Here is a tiny trained network, its code and every weight. The questions are about switching its units off for an input and a target symbol, where a switched-off unit gives its printed mean instead of its output.

import numpy as np


def w(rows, s, z=0):
    codes = np.array(rows[::2]) - 128.0
    scale = np.full(codes.shape[1], s)
    scale[-1] = z or s
    return codes * scale


def norm(h):
    return h / np.sqrt((h * h).mean(-1, keepdims=True) + 1e-5)


def f(y):
    return np.maximum(y, 0)


def softmax(a):
    e = np.exp(a - a.max(-1, keepdims=True))
    return e / e.sum(-1, keepdims=True)


def log_softmax(a):
    a = a - a.max(-1, keepdims=True)
    return a - np.log(np.exp(a).sum(-1, keepdims=True))


def net(x, mask):
    ids = ['ΔΘΛΣΨαβγεζημξπτφ'.index(c) for c in x.split()]
    T = len(ids)
    res = E[ids] + P[:T]
    r = norm(res)
    for j in range(2):
        rows = slice(3 * j, 3 * j + 3)
        q, k, v = (r @ M[0][rows].T for M in (Q, K, V))
        z = softmax(np.where(np.tri(T) > 0, q @ k.T / 3**0.5, -1e9)) @ v
        o = O[0][rows]
        res = res + np.where(mask[j], z, o[:, -1]) @ o[:, :-1]
    y = f(norm(res) @ A[0][:, :-1].T + A[0][:, -1])
    res = res + np.where(mask[2:6], y, B[0][:, -1]) @ B[0][:, :-1]
    return log_softmax(norm(res)[-1] @ U[:, :-1].T + U[:, -1])


Q, K, V, O, A, B = {}, {}, {}, {}, {}, {}
E = w([
[143,133,78,199,114],'Δ',
[149,141,58,220,122],'Θ',
[223,175,12,227,170],'Λ',
[181,200,111,151,2],'Σ',
[135,102,114,122,30],'Ψ',
[31,42,199,84,176],'α',
[144,173,76,195,96],'β',
[249,185,69,35,23],'γ',
[112,92,54,118,75],'ε',
[92,98,29,109,51],'ζ',
[93,100,36,89,63],'η',
[130,92,86,155,92],'μ',
[102,207,251,34,98],'ξ',
[166,114,165,165,131],'π',
[246,23,67,71,136],'τ',
[169,163,107,166,139],'φ',
],0.0094)
P = w([
[57,126,2,44,152],'0',
[75,113,18,61,132],'1',
[90,121,37,78,111],'2',
[88,127,46,85,93],'3',
[85,134,50,91,83],'4',
[83,140,58,92,74],'5',
[82,142,63,95,65],'6',
[83,145,69,94,57],'7',
[81,150,65,98,50],'8',
],0.0035)
Q[0] = w([
[144,153,184,150,192],'H1',
[153,169,253,75,177],'H1',
[247,120,129,236,57],'H1',
[125,98,213,82,134],'H2',
[77,181,165,204,48],'H2',
[166,43,167,9,190],'H2',
],0.0049)
K[0] = w([
[142,121,164,121,169],'H1',
[149,67,254,119,137],'H1',
[207,59,84,155,129],'H1',
[127,186,123,123,135],'H2',
[146,114,182,169,94],'H2',
[133,192,83,121,181],'H2',
],0.0096)
V[0] = w([
[210,151,54,163,72],'H1',
[79,97,229,162,219],'H1',
[251,111,64,127,61],'H1',
[40,105,17,137,128],'H2',
[120,200,104,194,117],'H2',
[34,167,89,58,186],'H2',
],0.0033)
O[0] = w([
[85,176,125,33,252,248],'H1',
[161,147,111,157,55,15],'H1',
[66,152,137,98,171,252],'H1',
[79,154,208,134,112,173],'H2',
[104,80,165,170,111,133],'H2',
[55,130,185,89,227,55],'H2',
],0.0038,0.0034)
A[0] = w([
[115,106,1,123,62,3],'N1',
[38,131,54,71,23,17],'N2',
[192,87,96,113,168,74],'N3',
[125,127,84,113,16,75],'N4',
],0.0059,0.0061)
B[0] = w([
[121,183,134,60,190,222],'N1',
[212,169,254,205,193,253],'N2',
[111,132,165,136,117,202],'N3',
[92,33,115,166,128,207],'N4',
],0.0082,0.002)
U = w([
[8,44,113,114,119,197],'Δ',
[125,41,89,186,95,244],'Θ',
[127,111,128,115,119,85],'Λ',
[137,129,117,123,124,89],'Σ',
[120,136,111,125,119,113],'Ψ',
[99,155,112,128,119,145],'α',
[44,154,124,160,111,100],'β',
[186,158,100,52,87,155],'γ',
[165,125,234,168,156,107],'ε',
[130,113,131,116,119,75],'ζ',
[182,54,90,50,144,144],'η',
[147,112,128,117,119,72],'μ',
[97,182,147,60,65,255],'ξ',
[200,155,27,156,159,148],'π',
[218,180,158,184,58,157],'τ',
[89,125,166,81,242,116],'φ',
],0.014,0.0059)

Each question gives the input, a string of symbols that net reads in full, and the target symbol t.
The units are the heads (3 rows each of Q, K, V and O) and the neurons (one row each of A and B). Each row of codes is followed by its name. A weight is (code - 128) times the scale printed after its matrix; where a second scale follows, it is the last column's (O, A, B and U).
mask holds one flag per unit, heads first, then neurons. A switched-off unit (its flag False) gives its mean, the last column of its rows in O or B, instead of its output. The means were averaged over made-up inputs and are rounded, as every weight is.
A unit's drop is (log p(t) with every unit on - log p(t) with that unit switched off) / (log p(t) with every unit on - log p(t) with every unit switched off).
The circuit of an input: a set's keep is (log p(t) with only the set's units on - log p(t) with every unit switched off) / (log p(t) with every unit on - log p(t) with every unit switched off). Starting from all 6 units, units are removed one at a time, each time the one whose removal leaves the highest keep (on an exact tie, the one counted first), for as long as the keep stays at least 0.8.
units of the circuit, in order: the units of the circuit, biggest drop first
most important unit: the unit with the biggest drop
top k neurons: the k neurons with the biggest drops, biggest first
which heads matter: for each layer, one digit per head in row order, 1 if its drop is at least 0.15 and else 0, layers parted by /
drop of u: that unit's drop, to one decimal
input μ π π π φ π μ α π, target Θ: which heads matter -> 01
input Λ Λ Λ ζ ε, target φ: most important unit -> N2
input ξ Ψ π η, target φ: which heads matter -> 00
input π π π, target τ: which heads matter -> 11
input π π μ Ψ Λ π π, target Θ: units of the circuit, in order -> [H2, N2, H1, N4]
input π μ Λ μ π π, target τ: top 3 neurons -> [N4, N1, N2]
input ζ Λ φ, target φ: which heads matter -> 11
input β Λ ξ μ ε, target φ: which heads matter -> 00
input φ π Λ α π Ψ, target ε: which heads matter -> 00
input β φ β β ζ π, target φ: which heads matter -> 10
input β π Λ μ ε π π μ, target ε: which heads matter -> 00
input μ α Λ μ ζ, target φ: units of the circuit, in order -> [N2, N1]
input π π π Λ μ, target φ: top 2 neurons -> [N1, N2]
input π Λ ζ ε μ, target φ: top neuron -> [N1]
input Λ τ Ψ ε η, target φ: drop of N2 -> 0.6
input ξ π Δ π β π μ Λ μ, target ε: drop of N1 -> -0.1
input π β α ζ, target φ: drop of N2 -> 0.5
input Λ ξ Λ π, target φ: drop of N2 -> 0.9
